Below are the code and all the weights of a small trained network. Each question names an input and a class and asks about switching units off, where a switched-off unit gives its printed mean instead of its output.

import numpy as np


def w(rows, s, z=0):
    codes = np.array(rows[::2]) - 128.0
    scale = np.full(codes.shape[1], s)
    scale[-1] = z or s
    return codes * scale


def norm(h):
    return h / np.sqrt((h * h).mean(-1, keepdims=True) + 1e-5)


def f(y):
    return y / 2 * (1 + np.tanh(0.7978845608 * (y + 0.044715 * y**3)))


def log_softmax(a):
    a = a - a.max(-1, keepdims=True)
    return a - np.log(np.exp(a).sum(-1, keepdims=True))


def net(x, mask):
    res = np.array(x, float).reshape(1, 7) / 4 @ E
    u = 0
    for l in range(3):
        y = f(norm(res) @ A[l][:, :-1].T + A[l][:, -1])
        res = res + np.where(mask[u : u + 5], y, B[l][:, -1]) @ B[l][:, :-1]
        u += 5
    return log_softmax(norm(res)[-1] @ U[:, :-1].T + U[:, -1])


A, B = {}, {}
E = w([
[109,98,135,146,199,160,135,104,141,118,100,80],'x0',
[128,136,163,138,103,135,119,175,110,172,127,182],'x1',
[221,234,51,187,142,236,77,129,143,199,137,107],'x2',
[130,211,153,71,191,231,43,169,216,12,115,209],'x3',
[44,129,120,164,155,100,110,109,139,196,181,180],'x4',
[133,117,158,119,87,167,78,106,80,114,108,163],'x5',
[83,97,3,73,184,167,142,210,93,157,76,235],'x6',
],0.007)
A[0] = w([
[172,62,183,149,97,128,127,125,94,146,213,69,166],'L0N1',
[86,185,72,79,167,116,172,138,61,75,114,174,253],'L0N2',
[137,153,36,254,89,110,69,136,65,138,124,57,204],'L0N3',
[114,54,135,142,95,70,170,92,109,99,65,171,168],'L0N4',
[121,172,158,167,124,114,75,147,168,80,129,139,127],'L0N5',
],0.0075,0.0032)
B[0] = w([
[52,187,83,194,86,134,148,142,205,254,43,106,245],'L0N1',
[142,53,133,103,130,199,110,156,85,72,164,195,241],'L0N2',
[140,149,65,131,170,189,92,167,79,183,106,91,253],'L0N3',
[90,116,172,76,158,102,171,68,119,108,174,76,241],'L0N4',
[135,9,146,107,114,118,188,51,196,158,238,85,192],'L0N5',
],0.008,0.0053)
A[1] = w([
[135,246,154,130,150,171,65,117,173,116,154,97,131],'L1N1',
[70,72,123,71,124,148,203,166,99,157,96,137,217],'L1N2',
[188,111,128,135,129,179,148,124,89,145,195,84,166],'L1N3',
[94,195,209,180,86,43,150,64,161,105,104,91,126],'L1N4',
[122,36,242,141,113,2,96,116,176,69,120,126,4],'L1N5',
],0.0079,0.0015)
B[1] = w([
[97,141,130,62,66,113,188,70,170,125,129,174,211],'L1N1',
[65,166,232,61,86,188,170,104,117,84,178,112,252],'L1N2',
[62,71,168,88,126,71,95,82,82,191,86,143,183],'L1N3',
[156,168,138,118,175,151,86,195,23,123,111,200,253],'L1N4',
[185,170,1,175,120,170,85,166,164,159,103,171,237],'L1N5',
],0.009,0.0059)
A[2] = w([
[173,172,143,154,124,161,98,83,192,152,115,167,108],'L2N1',
[106,150,77,125,167,144,54,186,178,38,82,243,157],'L2N2',
[130,150,125,129,155,94,66,146,1,224,74,125,116],'L2N3',
[123,152,102,158,155,101,121,188,30,125,128,87,108],'L2N4',
[155,147,102,140,126,189,186,154,113,77,90,198,1],'L2N5',
],0.0076,0.00095)
B[2] = w([
[38,171,131,96,77,196,189,52,167,120,84,155,186],'L2N1',
[169,109,94,237,160,1,88,143,123,125,26,24,249],'L2N2',
[189,83,142,183,202,90,103,209,167,41,192,80,254],'L2N3',
[98,38,168,61,117,97,109,175,53,8,147,229,175],'L2N4',
[162,139,144,202,117,129,159,165,168,185,121,152,180],'L2N5',
],0.0083,0.0077)
U = w([
[158,69,197,131,175,92,89,224,48,33,174,180,166],'0',
[218,177,49,254,77,92,90,102,173,208,33,94,9],'1',
[87,124,224,3,10,170,210,15,120,135,209,169,213],'2',
],0.0083,0.0011)

Each question gives the input, the list of numbers given to net, and the class t.
The units are the neurons (one row each of A and B). Each row of codes is followed by its name. A weight is (code - 128) times the scale printed after its matrix; where a second scale follows, it is the last column's (A, B and U).
mask holds one flag per neuron, layer by layer. A switched-off neuron (its flag False) gives its mean, the last column of its row in B, instead of its output. The means were averaged over made-up inputs and are rounded, as every weight is.
A unit's drop is (log p(t) with every unit on - log p(t) with that unit switched off) / (log p(t) with every unit on - log p(t) with every unit switched off).
The circuit of an input: a set's keep is (log p(t) with only the set's units on - log p(t) with every unit switched off) / (log p(t) with every unit on - log p(t) with every unit switched off). Starting from the 12 units with the biggest drops (on a tie, the unit counted first), units are removed one at a time, each time the one whose removal leaves the highest keep (on an exact tie, the one counted first), for as long as the keep stays at least 0.8.
units of the circuit, in order: the units of the circuit, biggest drop first
top k neurons: the k neurons with the biggest drops, biggest first
k most important neurons of layer l: the k neurons of layer l with the biggest drops, biggest first
drop of u: that unit's drop, to one decimal
input [5,2,-3,-6,6,-7,-8], class 0: units of the circuit, in order	L1N4
input [4,-4,-7,8,0,-7,0], class 1: units of the circuit, in order	L1N5, L2N2
input [-4,-2,-7,7,-5,-6,-1], class 1: units of the circuit, in order	L1N5, L2N2
input [5,0,-4,1,-4,2,-4], class 1: top 3 neurons	L1N5, L0N3, L2N2
input [-5,-2,-1,5,-7,-7,0], class 1: top 3 neurons	L0N3, L1N2, L2N2
input [7,8,8,2,-4,-6,-3], class 2: top 2 neurons	L1N1, L2N2
input [-8,-6,0,6,6,2,-3], class 1: 2 most important neurons of layer 0	L0N3, L0N4
input [-4,-6,2,-8,3,-1,6], class 0: top 2 neurons	L0N3, L2N3
input [3,-5,-2,1,3,-3,0], class 1: top 2 neurons	L0N3, L1N5
input [-8,-5,-4,-5,-5,5,-8], class 0: top 2 neurons	L1N4, L2N4
input [-4,1,-2,0,-3,3,3], class 2: top 2 neurons	L1N2, L2N3
input [-7,-8,-8,1,0,-1,-2], class 1: top 2 neurons	L1N5, L2N2
input [5,-6,-6,6,0,3,-8], class 1: drop of L1N2	0.0
input [0,-4,-8,-1,1,-3,7], class 2: drop of L2N3	0.2
input [-3,3,1,4,-1,-1,-4], class 2: units of the circuit, in order	L0N5
input [-4,0,-7,8,-1,-7,-7], class 1: drop of L1N5	0.7
input [6,3,4,-6,-6,-4,5], class 0: drop of L2N4	0.0
input [-4,-6,6,-2,0,4,1], class 0: 2 most important neurons of layer 0	L0N3, L0N1
